Below is a small trained network, with its code and all its weights. Each question gives an input and a target symbol and asks what happens when units are switched off, that is, made to give their printed mean instead of their output.

import numpy as np


def w(rows, s, z=0):
    codes = np.array(rows[::2]) - 128.0
    scale = np.full(codes.shape[1], s)
    scale[-1] = z or s
    return codes * scale


def f(y):
    return y / 2 * (1 + np.tanh(0.7978845608 * (y + 0.044715 * y**3)))


def softmax(a):
    e = np.exp(a - a.max(-1, keepdims=True))
    return e / e.sum(-1, keepdims=True)


def log_softmax(a):
    a = a - a.max(-1, keepdims=True)
    return a - np.log(np.exp(a).sum(-1, keepdims=True))


def net(x, mask):
    ids = ['ΔΩβζημξπτφ'.index(c) for c in x.split()]
    T = len(ids)
    res = E[ids] + P[:T]
    u = 0
    for l in range(2):
        r = res
        for j in range(2):
            rows = slice(4 * j, 4 * j + 4)
            q, k, v = (r @ M[l][rows].T for M in (Q, K, V))
            z = softmax(np.where(np.tri(T) > 0, q @ k.T / 4**0.5, -1e9)) @ v
            o = O[l][rows]
            res = res + np.where(mask[u + j], z, o[:, -1]) @ o[:, :-1]
        u += 2
        y = f(res @ A[l][:, :-1].T + A[l][:, -1])
        res = res + np.where(mask[u : u + 8], y, B[l][:, -1]) @ B[l][:, :-1]
        u += 8
    return log_softmax(res[-1] @ U[:, :-1].T + U[:, -1])


Q, K, V, O, A, B = {}, {}, {}, {}, {}, {}
E = w([
[88,106,65,218,130,108,134,95,160,138,196,130],'Δ',
[92,197,143,190,131,90,186,197,31,139,137,152],'Ω',
[76,107,108,124,161,165,154,156,73,111,29,139],'β',
[60,100,194,153,126,68,79,141,30,3,158,175],'ζ',
[128,165,157,171,231,139,87,143,137,106,41,61],'η',
[89,112,186,149,78,147,145,213,152,81,142,54],'μ',
[35,136,178,144,69,85,66,76,90,176,141,141],'ξ',
[195,191,57,145,164,119,133,168,93,182,67,106],'π',
[157,170,67,117,163,115,122,153,111,140,156,55],'τ',
[229,95,137,127,67,98,125,78,149,160,186,109],'φ',
],0.022)
P = w([
[158,178,141,99,164,118,150,95,131,82,122,134],'0',
[136,92,117,162,145,140,81,141,92,115,136,92],'1',
[148,122,164,80,147,144,79,147,47,189,198,187],'2',
[182,212,91,122,97,178,71,123,87,97,102,167],'3',
[37,48,73,181,124,50,168,131,204,70,81,63],'4',
[45,7,171,90,161,43,162,162,157,199,184,154],'5',
[124,211,121,70,122,117,180,60,178,68,117,172],'6',
[111,181,35,195,63,132,110,137,124,35,86,81],'7',
[76,24,93,165,90,85,104,211,122,178,151,89],'8',
[141,167,145,69,124,157,81,121,78,135,199,161],'9',
[108,171,86,126,135,123,195,87,150,38,147,93],'10',
],0.011)
Q[0] = w([
[51,153,98,172,142,21,216,105,177,21,46,92],'L0H0',
[97,115,133,167,143,230,36,219,58,97,128,131],'L0H0',
[99,20,156,70,136,73,171,234,142,182,82,106],'L0H0',
[101,201,177,14,172,143,167,72,75,137,108,116],'L0H0',
[148,237,79,50,126,136,159,107,48,118,178,183],'L0H1',
[211,111,171,39,152,201,67,55,128,174,197,182],'L0H1',
[84,254,136,106,135,178,144,31,110,115,157,160],'L0H1',
[100,49,142,101,108,98,221,201,120,153,158,185],'L0H1',
],0.0096)
K[0] = w([
[120,62,86,255,89,164,65,148,64,103,77,65],'L0H0',
[40,96,156,83,204,60,185,176,187,107,87,157],'L0H0',
[132,72,204,79,202,174,68,218,41,210,159,146],'L0H0',
[129,238,121,85,75,179,92,130,57,42,72,159],'L0H0',
[108,216,146,113,50,157,130,125,152,95,105,228],'L0H1',
[203,174,173,39,117,122,158,51,174,126,151,129],'L0H1',
[111,215,54,137,98,164,155,122,129,40,109,134],'L0H1',
[147,83,127,84,117,172,122,195,42,184,184,173],'L0H1',
],0.01)
V[0] = w([
[204,103,122,171,87,93,117,78,154,140,79,179],'L0H0',
[155,153,137,87,140,97,84,85,200,108,193,17],'L0H0',
[121,57,182,24,143,203,165,125,130,142,174,99],'L0H0',
[98,112,210,202,113,128,79,153,169,150,87,97],'L0H0',
[78,88,137,152,107,183,135,116,129,69,174,123],'L0H1',
[165,165,138,195,133,172,203,152,119,73,223,200],'L0H1',
[126,154,183,80,1,111,180,109,74,155,129,138],'L0H1',
[138,133,151,103,145,76,43,97,136,62,85,161],'L0H1',
],0.007)
O[0] = w([
[98,2,151,194,249,135,95,166,92,215,235,144,92],'L0H0',
[59,88,105,92,139,93,255,89,223,129,115,179,4],'L0H0',
[164,182,110,162,167,166,192,66,159,86,107,127,61],'L0H0',
[201,178,191,93,172,102,119,136,134,155,161,230,174],'L0H0',
[153,68,177,118,143,156,64,68,133,179,69,194,132],'L0H1',
[127,112,92,196,78,106,99,196,208,178,4,167,43],'L0H1',
[120,92,71,173,141,63,159,97,173,3,91,94,54],'L0H1',
[112,60,164,135,120,87,200,63,93,136,237,66,173],'L0H1',
],0.0062,0.0038)
A[0] = w([
[98,181,189,198,162,145,229,49,69,86,107,114,160],'L0N0',
[186,154,169,10,59,78,83,175,174,196,142,99,149],'L0N1',
[87,48,160,50,103,84,104,153,80,163,76,108,141],'L0N2',
[142,73,114,165,108,98,254,102,180,126,113,163,50],'L0N3',
[232,69,98,126,65,69,105,64,200,194,174,74,84],'L0N4',
[117,108,76,66,37,165,186,98,89,172,86,79,3],'L0N5',
[143,91,190,126,134,215,93,191,56,6,102,124,104],'L0N6',
[109,216,160,85,200,111,87,87,140,169,128,61,37],'L0N7',
],0.0067,0.0046)
B[0] = w([
[109,115,71,112,106,135,58,213,187,140,91,163,169],'L0N0',
[232,166,161,185,90,183,177,125,202,88,132,214,156],'L0N1',
[184,226,38,117,88,157,144,150,107,86,95,123,171],'L0N2',
[169,152,179,119,105,163,76,187,67,161,160,144,174],'L0N3',
[132,122,153,133,99,118,176,92,32,159,59,115,189],'L0N4',
[55,142,160,58,113,103,201,137,77,60,112,114,130],'L0N5',
[61,86,97,108,131,113,246,108,198,122,121,179,250],'L0N6',
[127,72,147,118,186,193,82,157,2,148,83,202,164],'L0N7',
],0.008,0.013)
Q[1] = w([
[134,117,106,122,127,119,173,79,2,179,180,79],'L1H0',
[157,109,84,161,86,106,147,94,190,226,169,136],'L1H0',
[139,132,137,65,155,105,158,88,169,114,161,194],'L1H0',
[154,89,106,153,88,26,129,177,110,168,220,161],'L1H0',
[147,193,136,19,146,63,114,99,145,139,163,91],'L1H1',
[210,197,145,28,130,32,50,62,203,183,126,117],'L1H1',
[109,121,122,119,107,116,145,202,92,172,179,159],'L1H1',
[116,126,62,87,149,93,132,111,153,172,175,136],'L1H1',
],0.0095)
K[1] = w([
[200,106,78,50,132,117,114,89,88,124,119,118],'L1H0',
[208,67,141,181,52,87,113,82,172,243,221,48],'L1H0',
[159,90,161,107,100,159,99,83,179,77,168,182],'L1H0',
[204,131,80,181,150,33,73,136,125,146,247,132],'L1H0',
[173,189,125,35,42,110,67,124,153,106,199,119],'L1H1',
[68,140,173,246,81,120,75,146,202,89,254,193],'L1H1',
[174,177,30,73,165,88,160,95,51,210,190,101],'L1H1',
[113,117,137,124,27,177,102,124,136,166,162,114],'L1H1',
],0.0085)
V[1] = w([
[193,112,120,133,98,6,84,189,96,167,197,116],'L1H0',
[124,118,111,61,47,209,160,54,238,186,176,131],'L1H0',
[86,180,223,195,164,174,162,207,66,31,72,112],'L1H0',
[1,146,227,133,76,85,159,146,78,159,90,159],'L1H0',
[49,169,169,95,46,168,48,109,151,148,151,79],'L1H1',
[78,128,60,93,124,94,38,50,144,245,160,180],'L1H1',
[152,140,118,111,92,169,122,122,157,225,82,79],'L1H1',
[82,155,114,159,67,144,77,97,189,170,184,152],'L1H1',
],0.0041)
O[1] = w([
[182,240,27,227,52,82,140,88,166,18,117,183,52],'L1H0',
[111,66,163,127,217,93,149,96,100,157,85,145,79],'L1H0',
[143,218,171,18,231,17,107,87,205,101,62,91,228],'L1H0',
[143,129,149,109,156,247,90,51,164,84,167,61,240],'L1H0',
[111,138,65,45,202,72,112,159,175,51,78,254,31],'L1H1',
[193,53,30,117,163,212,134,192,64,110,140,83,42],'L1H1',
[54,97,122,136,219,190,166,199,199,88,94,123,133],'L1H1',
[205,225,56,175,92,155,116,94,120,58,87,213,2],'L1H1',
],0.005,0.0068)
A[1] = w([
[115,123,224,144,92,138,137,143,159,89,128,155,23],'L1N0',
[121,127,149,128,149,189,159,131,124,163,157,187,152],'L1N1',
[149,122,35,88,80,135,52,87,134,154,102,118,172],'L1N2',
[237,126,100,127,254,192,151,133,162,158,135,115,127],'L1N3',
[92,51,157,64,108,146,122,183,126,122,112,86,2],'L1N4',
[186,176,133,175,218,116,29,46,111,123,101,115,188],'L1N5',
[143,174,105,129,207,125,204,90,144,150,145,92,3],'L1N6',
[145,124,94,87,26,71,146,69,144,176,153,74,37],'L1N7',
],0.0077,0.0046)
B[1] = w([
[100,147,119,175,157,121,119,157,171,82,149,118,160],'L1N0',
[151,120,102,111,115,94,175,150,159,147,194,117,210],'L1N1',
[99,78,145,142,166,144,244,150,139,107,169,97,139],'L1N2',
[75,140,138,116,91,148,106,110,143,108,155,190,195],'L1N3',
[190,170,96,143,124,112,128,91,142,90,156,110,255],'L1N4',
[116,50,164,155,146,134,92,104,153,102,130,119,179],'L1N5',
[87,75,139,112,99,130,122,85,142,138,120,177,132],'L1N6',
[138,108,146,154,121,129,178,174,110,179,106,107,200],'L1N7',
],0.011,0.009)
U = w([
[61,132,44,195,180,101,95,68,180,222,172,115,216],'Δ',
[124,198,109,160,156,64,58,221,80,147,152,86,159],'Ω',
[89,145,102,57,154,138,164,107,125,171,82,98,200],'β',
[124,74,116,147,163,17,121,116,63,33,143,171,130],'ζ',
[115,126,178,135,138,161,39,132,117,144,142,93,184],'η',
[163,115,151,155,121,138,118,119,224,119,140,62,2],'μ',
[141,146,116,160,151,71,89,1,168,182,113,152,181],'ξ',
[175,191,103,129,106,91,106,37,147,171,170,155,75],'π',
[137,117,102,147,116,183,122,134,137,115,110,152,10],'τ',
[174,105,165,162,141,81,139,105,104,141,102,116,145],'φ',
],0.0068,0.0037)

Each question gives the input, a string of symbols that net reads in full, and the target symbol t.
The units are the heads (4 rows each of Q, K, V and O) and the neurons (one row each of A and B). Each row of codes is followed by its name. A weight is (code - 128) times the scale printed after its matrix; where a second scale follows, it is the last column's (O, A, B and U).
mask holds one flag per unit, layer by layer, with each layer's heads first. A switched-off unit (its flag False) gives its mean, the last column of its rows in O or B, instead of its output. The means were averaged over made-up inputs and are rounded, as every weight is.
A unit's drop is (log p(t) with every unit on - log p(t) with that unit switched off) / (log p(t) with every unit on - log p(t) with every unit switched off).
The circuit of an input: a set's keep is (log p(t) with only the set's units on - log p(t) with every unit switched off) / (log p(t) with every unit on - log p(t) with every unit switched off). Starting from the 12 units with the biggest drops (on a tie, the unit counted first), units are removed one at a time, each time the one whose removal leaves the highest keep (on an exact tie, the one counted first), for as long as the keep stays at least 0.8.
circuit, biggest first: the units of the circuit, biggest drop first
top k neurons: the k neurons with the biggest drops, biggest first
heads that matter: for each layer, one digit per head in row order, 1 if its drop is at least 0.15 and else 0, layers parted by /
input τ τ τ, target β: circuit, biggest first -> L0H0
input τ β ξ, target β: circuit, biggest first -> L0H0; L0N5
input φ η φ β β ξ β η β β τ, target π: circuit, biggest first -> L0H0; L0N1; L0H1
input β π β β β τ β β η τ π, target η: heads that matter -> 00 / 00
input β π π η τ, target Ω: circuit, biggest first -> L1H0; L0N6
input π τ π τ, target Ω: circuit, biggest first -> L0N6; L0H1
input η η τ, target π: heads that matter -> 01 / 00
input ζ β η ξ, target φ: heads that matter -> 01 / 01
input β φ τ η ζ β φ Δ η μ, target μ: circuit, biggest first -> L0N6; L1N0; L0N1
input Δ β μ β β η β ξ φ φ π, target ζ: heads that matter -> 11 / 01
input Δ β ζ ξ, target τ: top 2 neurons -> L0N2; L1N2
input ξ Δ τ, target ζ: heads that matter -> 01 / 01
input π π β π, target Ω: circuit, biggest first -> L0H1; L0N6
input μ φ π β η π, target Ω: circuit, biggest first -> L0N6; L0H1
input β β Ω τ Δ β φ Δ η τ, target Δ: circuit, biggest first -> L0H0
input β β φ β τ η π, target η: top 2 neurons -> L0N6; L1N5
input μ τ π, target ξ: heads that matter -> 10 / 00
input β μ φ π Δ Δ μ φ π, target τ: heads that matter -> 01 / 01
input Δ π φ φ η η ξ β μ ξ, target ζ: top 2 neurons -> L0N6; L1N2
input π φ φ Ω β β β τ ζ τ, target η: heads that matter -> 10 / 00
input τ π π ζ β β η β β ξ τ, target η: top neuron -> L0N7
input Δ η φ, target φ: top 2 neurons -> L0N4; L1N7
input η β ξ φ β Δ Δ β π τ, target τ: top 2 neurons -> L0N6; L0N1
input π η β β ξ, target π: top 2 neurons -> L0N1; L0N2
input ξ Ω φ π, target ζ: heads that matter -> 01 / 01
input φ π η ξ φ π, target π: heads that matter -> 11 / 00
input Ω μ Δ π η τ, target τ: top neuron -> L0N1
input Δ π η β β β ξ Ω μ ζ π, target μ: top 2 neurons -> L1N2; L1N5
input β η φ Δ ζ Δ β Δ ζ μ π, target τ: heads that matter -> 11 / 01
input β β β μ, target μ: top 3 neurons -> L0N6; L1N0; L0N1
